What can hang from each mark
dedu: rudasug
rudasug: debud dedu ligati litum vuzip
vuzip: delo litum rudasug senob
ligati: buvu dedu vuzip
litum: buvu
debud: buvu delo ligati
senob: debud
delo: buvu dedu litum rudasug vuzip
buvu: dedu delo ligati senob vuzip

Each row is shifted at random along 5 fixed directions that mean nothing.
Known rows, with every way that one mark hangs from another
senob(debud(buvu(ligati) delo)): [14,-139,-120,-26,610,-263,256,-301,-15,-38,110,277,-3,145,329,95,-101,88,-198,114,93,-323,-188,177,-76,-60,114,69,332,-6,3,-61,-103,12,139,-45,201,341,-71,-13,-280,181,312,-188]
vuzip(delo(buvu dedu) litum rudasug senob(debud(ligati))): [84,-370,-731,81,471,-341,51,59,553,-244,250,-186,51,49,357,-410,-14,545,-347,-15,3,-306,-205,399,390,37,-250,-92,160,7,9,-153,-34,-91,528,-311,-25,302,-371,49,-47,-334,304,519]
rudasug(debud dedu ligati vuzip): [-412,-101,-93,120,29,-215,38,122,82,244,13,98,186,126,233,-140,-105,-53,-7,-6,-40,76,-306,-74,201,-15,-242,285,137,62,98,188,-87,-43,118,159,-186,186,98,4,-200,17,295,-132]
dedu(rudasug(debud(buvu))): [176,-5,375,94,89,-115,-19,-323,-45,-101,-179,231,18,258,-246,144,-453,273,-263,5,135,186,75,-228,-81,-66,100,270,253,56,-398,98,-421,209,-5,394,-129,191,2,300,-62,94,18,-299]
senob(debud(delo(dedu) ligati)): [-56,-38,-137,48,477,-175,43,-174,78,-10,-8,123,91,178,73,-124,-124,65,-223,112,266,-85,-204,80,-14,85,-46,283,288,70,3,159,-2,12,197,2,95,220,-114,-9,-186,78,357,-37]
dedu(rudasug(debud(ligati))): [-124,-175,78,23,125,-40,-12,72,-57,-31,-45,175,7,33,54,-101,-231,25,-193,58,31,-36,-109,113,10,65,174,165,176,91,-91,-218,-39,45,181,160,-74,123,10,148,38,167,290,-67]
ligati(buvu(delo senob) dedu vuzip(litum)): [-38,69,-19,43,-237,-410,189,-97,72,-43,-163,102,104,-29,78,56,100,279,-60,-72,-158,56,-58,-61,105,12,-217,287,260,137,-67,-20,-206,49,140,154,-193,-184,35,-80,-124,7,-25,-234]
debud(buvu(delo senob) ligati): [-26,-233,-45,43,126,19,77,-36,-127,-264,23,-66,136,-177,244,-70,14,16,-95,41,-145,-29,-154,285,-86,-32,84,78,123,47,-164,-375,72,-22,25,-64,74,-117,124,-35,-283,70,264,-223]
delo(buvu(ligati) dedu litum rudasug): [-151,-316,-208,-38,-47,-114,-220,207,240,-369,25,-342,182,-31,-67,-325,30,354,-27,-240,32,120,-173,244,42,55,132,133,199,-52,-256,15,281,172,417,-211,-105,-354,-45,-63,93,-279,183,24]
buvu(dedu(rudasug(litum)) delo vuzip(senob)): [50,-216,-238,-48,-200,-186,203,154,-50,150,-171,-244,27,-109,-28,-185,192,259,-176,-143,-421,39,-204,266,142,104,3,137,208,82,-121,-538,-17,-156,359,-177,-67,-185,99,-150,8,-119,225,35]
debud(buvu(delo senob)): [-116,-246,-119,-62,64,-22,133,329,-178,-50,-34,34,90,-255,296,38,-22,16,10,191,-393,-67,-82,580,-103,-158,177,-5,-123,1,-115,-542,58,-40,183,-324,197,-247,180,-73,-255,-51,267,-229]
rudasug(debud ligati(buvu(senob) dedu) litum vuzip(delo)): [-194,-217,220,90,-400,-165,58,98,158,28,-56,-53,180,-235,150,-267,50,34,-26,-83,-423,140,-41,86,161,77,-358,262,174,44,-138,-207,-47,-87,64,202,-349,-238,92,99,19,32,80,-189]
debud(buvu(dedu(rudasug(litum vuzip)) senob) delo): [-337,-228,-71,-74,-34,-90,143,186,4,-11,-42,-71,-5,-337,77,-196,246,0,8,-159,-421,-4,-199,267,-16,132,-4,94,329,30,-80,-704,163,-132,-21,-205,45,-386,19,-187,123,174,141,-483]
ligati(dedu(rudasug) vuzip(litum(buvu))): [-328,-266,-391,-29,-66,-545,126,318,310,207,186,162,14,70,82,-134,78,395,-90,96,-263,-111,-178,205,302,4,-275,-65,139,16,244,-223,50,61,614,-294,-110,-266,-262,-85,193,-167,5,106]
delo(vuzip(senob(debud))): [42,-30,17,-90,282,-63,138,-221,62,-191,113,-45,-147,-80,0,-420,370,170,-147,-241,141,-361,-169,-84,15,527,-152,-33,365,163,-71,-79,-12,-328,-28,3,5,407,-272,-29,313,307,170,103]
litum(buvu(vuzip(delo rudasug))): [3,-80,15,108,-154,-211,-116,69,92,77,0,0,118,-11,-195,-94,14,490,-78,6,-262,272,29,108,184,59,-236,-162,200,75,-119,-285,-66,32,307,-23,-188,-146,-106,34,41,-141,30,-124]
delo(buvu(ligati senob(debud)) dedu(rudasug) litum vuzip): [-226,-356,-516,-95,137,24,-222,274,274,-237,116,-251,161,-113,91,-306,-26,375,-114,-274,128,44,-165,312,48,70,4,172,318,123,-190,-13,301,287,487,-204,-159,-356,-72,-86,363,-158,280,80]
rudasug(debud(delo(buvu vuzip(senob)) ligati) dedu litum): [-417,-280,-217,56,44,-36,-101,351,359,-1,271,-203,239,-214,161,-163,-145,100,46,62,-133,174,-268,409,270,-234,-487,237,-71,-87,-15,-151,218,-17,225,-200,-71,-362,13,-119,-15,-201,387,77]
dedu(rudasug(debud vuzip)): [-315,-406,-289,-31,108,-285,252,513,80,331,152,203,-39,-78,293,-272,-22,35,-89,125,-355,-240,-263,414,155,78,49,-15,20,-73,167,-380,-20,-195,422,-351,56,121,-74,-25,10,28,307,119]
dedu(rudasug(debud(ligati) litum vuzip(delo))): [-364,-210,-42,170,99,-214,-64,509,103,140,-144,96,193,18,262,34,-555,-84,-14,397,-213,435,-10,303,147,-313,-23,353,-241,53,-15,-112,-203,238,313,103,-125,-203,139,88,-237,-163,221,-111]
debud(delo(vuzip(litum))): [-207,53,-34,131,144,-222,-165,-28,189,-14,-57,-58,103,29,-105,-9,-208,312,139,237,111,353,-25,26,90,-138,-305,245,-27,15,27,99,-88,216,113,-18,-78,-294,-148,-93,-218,-131,-13,-62]
ligati(dedu vuzip(delo(buvu) litum senob)): [-18,-32,-69,11,-169,-357,99,111,249,-192,-76,-136,-49,-128,20,-151,183,262,-69,-78,-283,1,-3,100,179,49,-249,-34,73,100,-197,-159,-176,-134,220,69,-112,-95,-162,-32,198,-156,98,-40]
debud(delo(litum vuzip(rudasug))): [-44,-99,333,41,-171,-113,-219,113,29,-103,-138,-277,-135,-358,-418,-265,22,318,86,-148,-3,300,62,130,-24,231,-85,74,262,13,-262,-270,103,43,62,3,-140,-461,-118,-8,335,59,107,-203]
dedu(rudasug(ligati vuzip)): [-155,-351,-159,-46,146,-338,197,313,-89,172,-2,27,-117,59,324,-220,-1,-110,-207,-27,-312,-230,-230,200,19,119,283,82,189,45,-15,-236,-222,-135,406,-40,23,304,5,64,35,79,228,-20]
ligati(vuzip(delo rudasug(litum(buvu(dedu))) senob)): [-69,-145,-320,70,-87,-327,161,178,320,70,136,-133,55,10,67,-235,169,513,-83,-37,-357,-23,-108,214,322,91,-464,-80,117,55,43,-472,-45,-94,453,-214,-144,-95,-188,-102,-57,-302,8,35]
senob(debud(delo(litum rudasug) ligati(buvu(dedu vuzip)))): [-341,-39,-93,25,97,-202,-88,-148,82,-136,-49,74,295,-65,62,-55,37,158,-28,-74,181,126,-184,144,58,81,-35,262,515,93,-64,90,302,181,162,-29,-59,-125,75,-193,117,80,293,-217]
buvu(dedu(rudasug) delo ligati senob): [112,-46,-335,-31,-9,79,60,-203,-52,-95,-103,-8,115,9,91,-149,209,334,-161,-290,10,-48,-258,49,-1,120,103,150,490,232,-62,-429,148,52,167,56,-166,-37,78,-99,-264,67,231,-213]
senob(debud(buvu(dedu ligati vuzip) delo(rudasug))): [45,-375,-241,34,-2,-130,65,-348,64,-5,127,-92,245,-20,-91,-230,218,381,-195,-256,-58,-78,-248,246,103,159,-29,30,549,-55,-159,-293,294,-50,287,-184,-48,-123,-38,-156,64,-8,442,-92]
rudasug(dedu litum(buvu)): [-159,64,283,-147,299,-369,171,114,-53,-30,-46,63,-106,126,37,0,206,17,-60,-137,-143,-259,-184,-141,50,155,77,149,324,103,-40,-37,-245,-195,62,85,14,192,-11,31,45,271,21,-224]
delo(buvu dedu(rudasug) litum): [-287,-232,-228,-116,98,-183,-133,432,201,-150,-36,-89,11,-54,0,-176,-82,242,-55,-46,-84,94,-135,303,-1,-3,116,42,121,13,-124,-55,159,169,409,-279,37,-267,-85,-47,216,-183,152,-43]
ligati(buvu(delo) dedu vuzip(rudasug)): [-343,-74,-232,2,-304,-335,104,291,147,188,2,375,104,-142,168,62,77,235,-19,49,-261,139,-155,317,139,14,-208,-44,111,117,242,-240,203,40,339,-184,-54,-238,1,-198,52,-78,239,-340]
vuzip(delo(buvu) senob): [-159,239,44,48,-23,105,-280,135,100,-308,-177,67,230,-8,2,151,-307,174,70,226,-36,487,153,146,-43,-266,-189,22,-234,191,-266,-70,-33,245,21,162,-37,-168,30,38,-145,-267,-18,-355]
debud(buvu(vuzip(senob)) ligati): [-84,-156,17,20,56,-147,230,-23,-299,-193,-105,-141,-36,-60,184,77,13,-156,-224,12,-261,-187,-120,176,-114,-21,346,109,116,108,-347,-250,-278,-123,137,130,175,212,171,-7,117,56,316,-211]
debud(delo ligati(buvu(senob) dedu(rudasug(litum)))): [-254,-135,-148,54,-188,-194,-73,79,170,-9,-12,111,211,-43,64,24,-270,140,-88,140,-125,218,-77,281,79,-238,-195,312,109,38,27,-335,148,261,314,-19,-115,-547,19,5,-75,-118,21,-231]
delo(buvu rudasug(ligati)): [141,-418,-11,40,-77,-129,-197,-37,185,-239,150,-243,204,167,-85,-370,-95,330,-184,-202,-68,69,-105,126,105,99,-15,29,169,-132,-294,-64,42,17,397,-62,-183,0,-99,151,-41,-210,78,141]
litum(buvu(delo ligati vuzip(rudasug))): [181,-394,-343,112,-161,-312,76,98,33,238,141,-108,227,109,-9,-24,-89,593,-242,-17,-323,125,-146,319,232,-145,-87,-19,218,-56,-91,-331,-43,113,684,-207,-196,-189,41,-22,-251,-345,178,109]
buvu(dedu(rudasug) delo(vuzip(litum)) ligati senob(debud)): [-267,-233,-681,-175,321,4,80,336,15,1,-22,44,59,-250,507,-99,239,193,-59,-89,-96,-279,-269,528,101,40,260,126,296,291,149,-486,264,66,383,-276,-28,-103,87,-237,77,99,500,14]

Rows
[-435,-90,-311,10,140,-19,-86,73,83,-141,-66,49,87,-104,422,-57,-18,138,-41,-169,-139,-64,-198,70,219,48,90,87,323,149,-25,-264,-73,48,84,93,-229,165,107,-54,32,142,213,-206] : delo(buvu(senob vuzip(litum rudasug(debud ligati))))
[-167,-95,-297,-56,-86,-320,318,313,72,131,6,106,86,-66,304,4,74,160,-137,117,-364,-80,-192,398,31,-48,-179,162,-23,66,-10,-133,-81,-81,404,-237,142,12,56,-164,-162,-220,236,-65] : ligati(buvu(delo(dedu)) vuzip(senob))
[-187,-233,-49,-6,123,-154,-75,143,307,-50,122,88,-7,-261,11,-202,-46,412,-14,-7,-174,-14,-83,328,239,56,-215,-130,205,-127,7,-493,166,-63,109,-232,-102,-174,-221,-1,50,43,178,-35] : vuzip(litum rudasug(debud(delo(buvu))))
[89,-555,-281,132,-213,-239,74,100,266,-59,292,-365,225,-26,-33,-439,210,364,-161,-168,-342,7,-184,326,212,138,-350,-146,181,-109,-140,-305,202,-142,531,-192,-133,-197,-157,-112,9,-308,398,222] : debud(ligati(vuzip(delo(buvu(dedu)))))
[-217,-86,72,-15,-79,-360,-67,-43,93,-107,-83,4,-30,-57,83,-88,82,267,-117,-247,-124,-88,-107,-30,202,140,-74,61,400,144,-24,-191,-36,1,81,251,-230,41,-63,109,226,121,92,-178] : vuzip(litum rudasug(dedu ligati(buvu)))
[-334,-294,-133,-3,-58,-49,138,-3,-189,-121,16,-128,97,-165,114,-98,336,-75,-90,-130,-288,-148,-281,223,-44,172,219,-57,312,99,-82,-362,232,-148,129,-91,109,-47,115,-234,221,120,489,-276] : debud(buvu(dedu vuzip) ligati)
[-415,-108,-221,23,-41,-232,-84,45,161,-191,-103,89,162,-29,253,-17,-156,61,-82,85,18,66,-35,195,157,-54,-91,196,5,171,-79,-16,60,186,245,79,-100,-134,2,-6,275,-131,184,-199] : delo(rudasug(ligati(dedu vuzip(litum senob(debud(buvu))))))
[-19,-145,-13,-64,33,-302,2,-1,187,-1,108,-32,-108,-72,-131,-121,136,385,-113,-171,47,-31,-182,48,26,23,-45,139,557,64,-108,-4,42,144,386,-46,-144,-233,-145,-10,239,32,95,-89] : debud(delo(litum(buvu(ligati(dedu(rudasug)))) vuzip))
[136,-88,61,-83,-160,248,40,-10,-216,-173,-216,-51,133,-220,29,-186,255,157,-102,-352,-99,-140,-165,223,-48,196,393,282,417,173,-343,-514,130,-126,60,97,-181,-28,291,-4,-119,190,438,-259] : buvu(dedu delo(rudasug(debud)) ligati senob)
[98,-118,-231,35,-5,-115,-50,138,125,-226,-114,-259,167,-11,47,-81,1,386,-27,-30,-257,23,35,273,109,-154,12,71,36,60,-297,-302,-138,61,306,-67,-111,-176,5,9,-175,-291,105,13] : vuzip(delo(buvu(dedu senob)) litum)
[-115,-181,-189,20,579,-288,206,-106,305,-47,176,208,-101,0,367,-121,-20,322,-58,13,183,-113,-368,19,90,23,-114,135,392,-21,131,266,-168,35,64,-232,41,344,-116,-80,-305,164,211,59] : dedu(rudasug(debud(buvu(delo(litum vuzip)))))
[-227,-175,-296,30,-237,-288,-130,260,255,-99,26,-252,238,-114,12,-60,-93,342,10,-114,-187,227,-109,355,275,-253,-258,199,31,-29,-219,-302,109,129,393,-34,-159,-531,14,-98,35,-362,209,-91] : debud(delo(buvu(ligati(vuzip(litum senob))) rudasug(dedu)))
